Below is a small trained network, with its code and all its weights. Each question gives an input and a target symbol and asks what happens when units are switched off, that is, made to give their printed mean instead of their output.

import numpy as np


def w(rows, s, z=0):
    codes = np.array(rows[::2]) - 128.0
    scale = np.full(codes.shape[1], s)
    scale[-1] = z or s
    return codes * scale


def f(y):
    return y / 2 * (1 + np.tanh(0.7978845608 * (y + 0.044715 * y**3)))


def softmax(a):
    e = np.exp(a - a.max(-1, keepdims=True))
    return e / e.sum(-1, keepdims=True)


def log_softmax(a):
    a = a - a.max(-1, keepdims=True)
    return a - np.log(np.exp(a).sum(-1, keepdims=True))


def net(x, mask):
    ids = ['βγδεζηξπσφψω'.index(c) for c in x.split()]
    T = len(ids)
    res = E[ids] + P[:T]
    r = res
    for j in range(2):
        rows = slice(4 * j, 4 * j + 4)
        q, k, v = (r @ M[0][rows].T for M in (Q, K, V))
        z = softmax(np.where(np.tri(T) > 0, q @ k.T / 4**0.5, -1e9)) @ v
        o = O[0][rows]
        res = res + np.where(mask[j], z, o[:, -1]) @ o[:, :-1]
    y = f(res @ A[0][:, :-1].T + A[0][:, -1])
    res = res + np.where(mask[2:6], y, B[0][:, -1]) @ B[0][:, :-1]
    return log_softmax(res[-1] @ U[:, :-1].T + U[:, -1])


Q, K, V, O, A, B = {}, {}, {}, {}, {}, {}
E = w([
[109,90,177,77],'β',
[49,225,167,110],'γ',
[7,12,236,206],'δ',
[140,84,148,90],'ε',
[138,85,142,88],'ζ',
[184,77,184,84],'η',
[118,124,147,97],'ξ',
[211,96,161,106],'π',
[189,204,125,79],'σ',
[179,204,220,140],'φ',
[157,67,198,74],'ψ',
[102,191,117,39],'ω',
],0.013)
P = w([
[108,120,120,209],'0',
[114,120,146,145],'1',
[110,130,168,119],'2',
[111,140,182,101],'3',
[113,147,200,85],'4',
[107,155,211,69],'5',
[111,163,226,54],'6',
[117,169,236,39],'7',
[112,177,243,27],'8',
[114,182,253,15],'9',
[126,186,254,5],'10',
],0.0068)
Q[0] = w([
[150,128,134,136],'h1',
[119,136,34,239],'h1',
[120,106,106,182],'h1',
[118,144,49,252],'h1',
[115,115,80,168],'h2',
[148,178,121,117],'h2',
[118,127,103,138],'h2',
[115,102,111,141],'h2',
],0.022)
K[0] = w([
[160,139,137,155],'h1',
[113,16,84,197],'h1',
[103,67,138,182],'h1',
[121,8,72,202],'h1',
[191,97,33,94],'h2',
[75,74,139,142],'h2',
[143,124,123,80],'h2',
[194,142,100,92],'h2',
],0.015)
V[0] = w([
[224,153,207,212],'h1',
[255,100,64,61],'h1',
[5,206,75,78],'h1',
[60,67,215,121],'h1',
[101,98,92,73],'h2',
[129,197,116,188],'h2',
[64,79,160,180],'h2',
[111,201,149,115],'h2',
],0.0089)
O[0] = w([
[146,209,196,132,122],'h1',
[173,79,164,67,106],'h1',
[100,125,25,119,254],'h1',
[83,116,142,245,147],'h1',
[149,96,119,127,114],'h2',
[142,163,108,108,77],'h2',
[121,116,128,188,247],'h2',
[123,161,86,106,148],'h2',
],0.011,0.0057)
A[0] = w([
[215,125,60,2,173],'n1',
[213,142,158,73,139],'n2',
[96,165,59,40,107],'n3',
[194,119,216,148,2],'n4',
],0.0086,0.0045)
B[0] = w([
[129,2,211,7,254],'n1',
[199,208,157,117,201],'n2',
[175,63,41,198,225],'n3',
[223,86,61,209,182],'n4',
],0.0069,0.0077)
U = w([
[153,81,144,172,4],'β',
[121,100,144,159,22],'γ',
[63,182,137,116,150],'δ',
[22,105,200,128,111],'ε',
[114,39,93,115,128],'ζ',
[116,108,151,150,86],'η',
[211,150,90,178,22],'ξ',
[119,141,167,59,193],'π',
[111,120,146,147,144],'σ',
[146,198,27,140,224],'φ',
[124,255,150,110,247],'ψ',
[187,103,103,172,49],'ω',
],0.0083,0.0047)

Each question gives the input, a string of symbols that net reads in full, and the target symbol t.
The units are the heads (4 rows each of Q, K, V and O) and the neurons (one row each of A and B). Each row of codes is followed by its name. A weight is (code - 128) times the scale printed after its matrix; where a second scale follows, it is the last column's (O, A, B and U).
mask holds one flag per unit, heads first, then neurons. A switched-off unit (its flag False) gives its mean, the last column of its rows in O or B, instead of its output. The means were averaged over made-up inputs and are rounded, as every weight is.
A unit's drop is (log p(t) with every unit on - log p(t) with that unit switched off) / (log p(t) with every unit on - log p(t) with every unit switched off).
The circuit of an input: a set's keep is (log p(t) with only the set's units on - log p(t) with every unit switched off) / (log p(t) with every unit on - log p(t) with every unit switched off). Starting from all 6 units, units are removed one at a time, each time the one whose removal leaves the highest keep (on an exact tie, the one counted first), for as long as the keep stays at least 0.8.
units of the circuit, in order: the units of the circuit, biggest drop first
most important unit: the unit with the biggest drop
top k neurons: the k neurons with the biggest drops, biggest first
heads that matter: for each layer, one digit per head in row order, 1 if its drop is at least 0.15 and else 0, layers parted by /
drop when u is switched off: that unit's drop, to one decimal
input ω ω ε δ φ, target ξ: units of the circuit, in order -> (n4; h1; h2)
input ξ ψ σ η, target π: units of the circuit, in order -> (h1; n1; n2)
input ψ ω β φ ε ζ ζ, target ψ: top 2 neurons -> (n1; n3)
input ε ω φ π, target ψ: units of the circuit, in order -> (h1; h2; n1)
input η ω ζ γ ψ ξ ζ β, target φ: top neuron -> (n1)
input σ ξ σ π, target π: units of the circuit, in order -> (h1; n1; h2)
input π ξ ψ γ π φ σ η, target π: units of the circuit, in order -> (h1; n1; h2)
input β ξ ω ω ζ ω ζ, target ζ: units of the circuit, in order -> (h1; h2; n1)
input σ π π ξ ψ, target π: heads that matter -> 10
input ζ σ δ π ζ β ζ η π ω, target φ: units of the circuit, in order -> (h2; h1; n1)
input σ ξ ω γ σ ω π, target ζ: units of the circuit, in order -> (h1; n1; h2)
input ε ψ ζ ω ω γ ω ξ β, target ζ: units of the circuit, in order -> (h1; h2; n3; n1)
input ω φ φ γ φ γ γ, target φ: top 2 neurons -> (n3; n1)
input ω φ γ σ φ β ξ ψ ψ η, target ψ: units of the circuit, in order -> (h1; h2; n2)
input ω ψ ξ η ω ζ γ β, target φ: units of the circuit, in order -> (h1; n1)
input ε γ ζ ψ ε ω ε ψ, target ζ: units of the circuit, in order -> (h1; h2; n1)
input φ ζ ζ β σ φ ψ β, target ψ: top neuron -> (n1)
input φ ζ φ ψ ω σ ξ, target π: top 3 neurons -> (n1; n4; n2)
input σ η ω ξ ξ σ ζ, target π: top 2 neurons -> (n1; n2)
input ε ε ω σ ψ η ω ω φ ω, target ζ: units of the circuit, in order -> (h1; n3; n1; h2)
input π δ ζ σ φ ε γ ε ζ ω, target φ: units of the circuit, in order -> (h1; h2; n1)
input φ ζ φ, target ψ: most important unit -> h1
input γ η ω η ζ η, target ζ: top 3 neurons -> (n1; n3; n2)
input γ ε φ β ε ψ, target ψ: drop when h1 is switched off -> 0.7
input φ ω ε σ ε ζ ξ, target π: drop when n4 is switched off -> 0.0
input ζ π π, target ξ: drop when n4 is switched off -> 1.1
input φ ξ σ σ π ε ω ω β ξ ω, target ζ: drop when n1 is switched off -> 0.2
